Below are the code and all the weights of a small trained network. Each question names an input and a target symbol and asks about switching units off, where a switched-off unit gives its printed mean instead of its output.

import numpy as np


def w(rows, s, z=0):
    codes = np.array(rows[::2]) - 128.0
    scale = np.full(codes.shape[1], s)
    scale[-1] = z or s
    return codes * scale


def softmax(a):
    e = np.exp(a - a.max(-1, keepdims=True))
    return e / e.sum(-1, keepdims=True)


def log_softmax(a):
    a = a - a.max(-1, keepdims=True)
    return a - np.log(np.exp(a).sum(-1, keepdims=True))


def net(x, mask):
    ids = ['αβγδηθλμξπστφω'.index(c) for c in x.split()]
    T = len(ids)
    res = E[ids] + P[:T]
    u = 0
    for l in range(3):
        r = res
        for j in range(3):
            rows = slice(3 * j, 3 * j + 3)
            q, k, v = (r @ M[l][rows].T for M in (Q, K, V))
            z = softmax(np.where(np.tri(T) > 0, q @ k.T / 3**0.5, -1e9)) @ v
            o = O[l][rows]
            res = res + np.where(mask[u + j], z, o[:, -1]) @ o[:, :-1]
        u += 3
    return log_softmax(res[-1] @ U[:, :-1].T + U[:, -1])


Q, K, V, O = {}, {}, {}, {}
E = w([
[125,123,69,133,141,110,120],'α',
[92,167,136,208,87,140,113],'β',
[91,47,126,96,131,145,136],'γ',
[133,92,220,32,171,171,83],'δ',
[134,185,172,151,168,126,77],'η',
[130,119,157,170,131,78,244],'θ',
[77,100,254,160,128,94,143],'λ',
[98,79,126,68,170,79,154],'μ',
[117,141,87,60,120,94,105],'ξ',
[151,94,195,176,152,209,118],'π',
[161,92,104,73,103,238,104],'σ',
[208,114,155,151,131,118,226],'τ',
[42,104,170,127,3,70,142],'φ',
[214,52,106,114,218,71,45],'ω',
],0.02)
P = w([
[94,189,35,110,175,147,190],'0',
[127,139,75,132,132,129,128],'1',
[154,117,91,130,114,121,108],'2',
[194,100,116,130,100,103,78],'3',
[214,91,130,137,102,85,58],'4',
[249,82,149,135,95,73,44],'5',
],0.012)
Q[0] = w([
[125,72,44,98,111,121,64],'0.h0',
[158,116,93,132,140,98,133],'0.h0',
[150,167,92,114,154,131,184],'0.h0',
[169,108,130,120,77,94,107],'0.h1',
[122,77,66,99,200,86,147],'0.h1',
[103,187,130,199,130,140,125],'0.h1',
[95,113,74,119,65,122,100],'0.h2',
[113,96,117,101,104,140,9],'0.h2',
[164,168,111,152,177,148,118],'0.h2',
],0.015)
K[0] = w([
[253,102,144,160,112,122,72],'0.h0',
[185,139,115,141,124,159,154],'0.h0',
[158,163,73,137,176,143,190],'0.h0',
[165,82,143,154,122,97,109],'0.h1',
[169,119,109,33,179,151,127],'0.h1',
[55,192,105,186,164,125,110],'0.h1',
[100,200,90,111,30,137,116],'0.h2',
[123,137,122,73,108,127,29],'0.h2',
[149,172,94,156,200,128,109],'0.h2',
],0.013)
V[0] = w([
[190,163,114,102,188,241,193],'0.h0',
[88,126,211,177,65,172,184],'0.h0',
[162,189,127,93,159,21,79],'0.h0',
[199,134,122,105,193,141,165],'0.h1',
[145,175,56,153,91,182,26],'0.h1',
[230,166,171,57,123,181,70],'0.h1',
[66,241,181,227,195,231,149],'0.h2',
[92,203,117,36,1,176,97],'0.h2',
[190,119,156,209,23,102,225],'0.h2',
],0.0059)
O[0] = w([
[91,31,94,186,70,195,161,120],'0.h0',
[156,66,48,66,135,58,173,85],'0.h0',
[91,139,243,65,68,117,192,131],'0.h0',
[128,214,172,249,126,229,146,158],'0.h1',
[140,77,39,103,125,208,78,103],'0.h1',
[195,177,165,131,64,178,114,148],'0.h1',
[113,178,232,133,155,203,163,3],'0.h2',
[101,227,133,18,54,109,102,107],'0.h2',
[191,129,105,208,3,209,117,151],'0.h2',
],0.0059,0.0045)
Q[1] = w([
[180,96,150,127,179,98,7],'1.h0',
[48,197,126,98,119,109,158],'1.h0',
[147,82,27,84,7,118,129],'1.h0',
[172,81,179,167,161,97,38],'1.h1',
[189,135,122,108,129,105,254],'1.h1',
[121,67,51,155,70,149,162],'1.h1',
[151,168,111,155,103,194,175],'1.h2',
[136,191,180,114,72,70,144],'1.h2',
[126,125,149,159,179,139,142],'1.h2',
],0.0091)
K[1] = w([
[242,131,150,90,124,148,38],'1.h0',
[31,156,133,151,161,120,116],'1.h0',
[166,124,138,146,34,69,162],'1.h0',
[167,81,249,108,62,109,69],'1.h1',
[2,233,132,181,94,109,230],'1.h1',
[114,86,115,153,110,221,182],'1.h1',
[99,210,139,105,95,156,177],'1.h2',
[47,167,82,56,139,132,127],'1.h2',
[91,161,170,156,198,183,181],'1.h2',
],0.0077)
V[1] = w([
[216,123,160,173,164,169,157],'1.h0',
[140,63,222,56,110,187,151],'1.h0',
[124,126,166,120,115,168,178],'1.h0',
[227,230,111,99,46,130,150],'1.h1',
[155,67,206,251,122,147,35],'1.h1',
[190,18,164,2,166,114,188],'1.h1',
[129,199,113,45,172,134,174],'1.h2',
[122,170,116,126,177,168,103],'1.h2',
[218,175,232,170,127,147,113],'1.h2',
],0.0063)
O[1] = w([
[2,128,74,110,85,61,147,171],'1.h0',
[105,139,172,110,53,194,136,99],'1.h0',
[130,178,152,164,80,133,142,101],'1.h0',
[138,215,143,163,54,97,80,82],'1.h1',
[34,114,126,164,174,159,85,254],'1.h1',
[132,55,175,106,85,197,101,142],'1.h1',
[24,74,95,130,108,135,160,103],'1.h2',
[95,82,64,90,176,104,178,84],'1.h2',
[107,129,122,120,71,84,80,24],'1.h2',
],0.007,0.0043)
Q[2] = w([
[158,137,254,144,185,70,173],'2.h0',
[91,116,158,227,170,147,155],'2.h0',
[174,89,52,183,22,132,236],'2.h0',
[123,103,129,219,90,142,217],'2.h1',
[132,101,104,68,101,91,135],'2.h1',
[109,71,120,151,208,120,76],'2.h1',
[125,159,152,193,157,57,118],'2.h2',
[200,112,115,156,69,57,98],'2.h2',
[114,125,101,209,42,162,224],'2.h2',
],0.0075)
K[2] = w([
[176,90,254,131,173,90,180],'2.h0',
[63,84,179,127,165,130,159],'2.h0',
[153,121,41,144,115,162,209],'2.h0',
[118,158,133,127,180,154,197],'2.h1',
[163,136,173,204,129,118,145],'2.h1',
[119,129,132,140,134,165,81],'2.h1',
[97,102,168,132,83,42,171],'2.h2',
[157,118,133,190,30,112,178],'2.h2',
[106,139,67,145,166,166,215],'2.h2',
],0.0087)
V[2] = w([
[118,215,153,45,217,57,144],'2.h0',
[103,174,81,51,121,209,47],'2.h0',
[155,180,105,255,123,153,100],'2.h0',
[99,41,166,96,135,109,166],'2.h1',
[159,108,180,120,60,193,115],'2.h1',
[168,104,146,110,217,59,33],'2.h1',
[146,94,135,182,81,79,148],'2.h2',
[186,161,34,138,71,153,116],'2.h2',
[171,51,164,169,153,121,153],'2.h2',
],0.0085)
O[2] = w([
[141,125,172,161,126,60,124,72],'2.h0',
[139,90,109,185,62,121,254,78],'2.h0',
[89,142,89,189,215,159,123,131],'2.h0',
[169,14,144,111,159,128,135,193],'2.h1',
[158,95,80,210,137,153,69,39],'2.h1',
[87,114,117,127,158,113,227,202],'2.h1',
[160,100,121,30,127,134,163,198],'2.h2',
[147,195,98,99,133,81,160,128],'2.h2',
[94,190,119,79,172,189,107,255],'2.h2',
],0.0081,0.0047)
U = w([
[123,176,138,127,161,146,228,63],'α',
[79,202,191,211,115,104,150,189],'β',
[164,121,101,85,156,188,145,44],'γ',
[155,177,141,217,127,135,35,179],'δ',
[123,124,186,174,80,139,128,224],'η',
[114,170,111,86,125,139,116,129],'θ',
[135,104,97,160,148,132,95,239],'λ',
[123,147,196,93,142,118,51,154],'μ',
[180,120,128,128,99,50,128,190],'ξ',
[113,39,24,181,190,71,87,2],'π',
[143,126,71,181,96,130,175,121],'σ',
[11,132,50,56,40,95,67,64],'τ',
[255,182,151,159,187,191,145,94],'φ',
[23,162,152,150,108,219,163,62],'ω',
],0.0073,0.0067)

Each question gives the input, a string of symbols that net reads in full, and the target symbol t.
The units are the heads (3 rows each of Q, K, V and O). Each row of codes is followed by its name. A weight is (code - 128) times the scale printed after its matrix; where a second scale follows, it is the last column's (O and U).
mask holds one flag per head, layer by layer. A switched-off head (its flag False) gives its mean, the last column of its rows in O, instead of its output. The means were averaged over made-up inputs and are rounded, as every weight is.
A unit's drop is (log p(t) with every unit on - log p(t) with that unit switched off) / (log p(t) with every unit on - log p(t) with every unit switched off).
The circuit of an input: a set's keep is (log p(t) with only the set's units on - log p(t) with every unit switched off) / (log p(t) with every unit on - log p(t) with every unit switched off). Starting from all 9 units, units are removed one at a time, each time the one whose removal leaves the highest keep (on an exact tie, the one counted first), for as long as the keep stays at least 0.8.
units of the circuit, in order: the units of the circuit, biggest drop first
unit that matters most: the unit with the biggest drop
heads that matter: for each layer, one digit per head in row order, 1 if its drop is at least 0.15 and else 0, layers parted by /
input α τ λ γ α π, target μ: heads that matter : 010 / 000 / 100
input φ λ ξ σ π, target δ: units of the circuit, in order : [2.h1, 1.h1]
input ξ θ σ ω π, target π: units of the circuit, in order : [0.h2]
input ω σ α τ, target α: heads that matter : 011 / 110 / 011
input ω τ φ, target ξ: units of the circuit, in order : [1.h0, 0.h0, 0.h1, 2.h0]
input η α γ τ τ θ, target τ: units of the circuit, in order : [0.h2, 1.h0, 1.h2, 2.h0]
input τ ω τ ω β, target ω: units of the circuit, in order : [1.h1, 0.h2, 2.h2]
input π ξ σ γ, target σ: heads that matter : 010 / 000 / 100
input δ τ σ, target τ: units of the circuit, in order : [1.h0, 0.h2]
input π ξ τ φ α λ, target μ: heads that matter : 000 / 000 / 100
input σ η α ξ μ π, target δ: heads that matter : 111 / 010 / 011
input η α λ τ, target τ: units of the circuit, in order : [0.h2, 1.h0, 1.h2, 2.h0]
input τ β σ α δ, target η: units of the circuit, in order : [2.h0, 1.h0, 2.h2]
input λ α τ τ β, target τ: units of the circuit, in order : [1.h0, 0.h1]
input δ μ τ, target π: unit that matters most : 0.h2
input τ α β η μ ξ, target ξ: units of the circuit, in order : [0.h2, 2.h0, 2.h2]
input ω φ τ ξ, target φ: heads that matter : 011 / 101 / 000
input τ τ π π, target ω: heads that matter : 001 / 010 / 100
input λ ξ η, target μ: heads that matter : 010 / 001 / 100
input μ ξ λ φ α τ, target η: unit that matters most : 1.h1
input η π β α τ, target τ: units of the circuit, in order : [1.h0, 0.h2, 1.h2, 2.h0]
input θ δ λ θ, target μ: units of the circuit, in order : [2.h0, 0.h1]
input β σ σ π φ α, target φ: units of the circuit, in order : [1.h0, 0.h2, 0.h1]
input λ τ α, target τ: units of the circuit, in order : [1.h0, 0.h2]
input π η μ τ γ, target τ: heads that matter : 001 / 100 / 000
input τ π π τ, target δ: heads that matter : 001 / 000 / 110
input λ ξ ω ξ τ φ, target ξ: unit that matters most : 0.h0
input η τ θ, target τ: heads that matter : 001 / 101 / 000
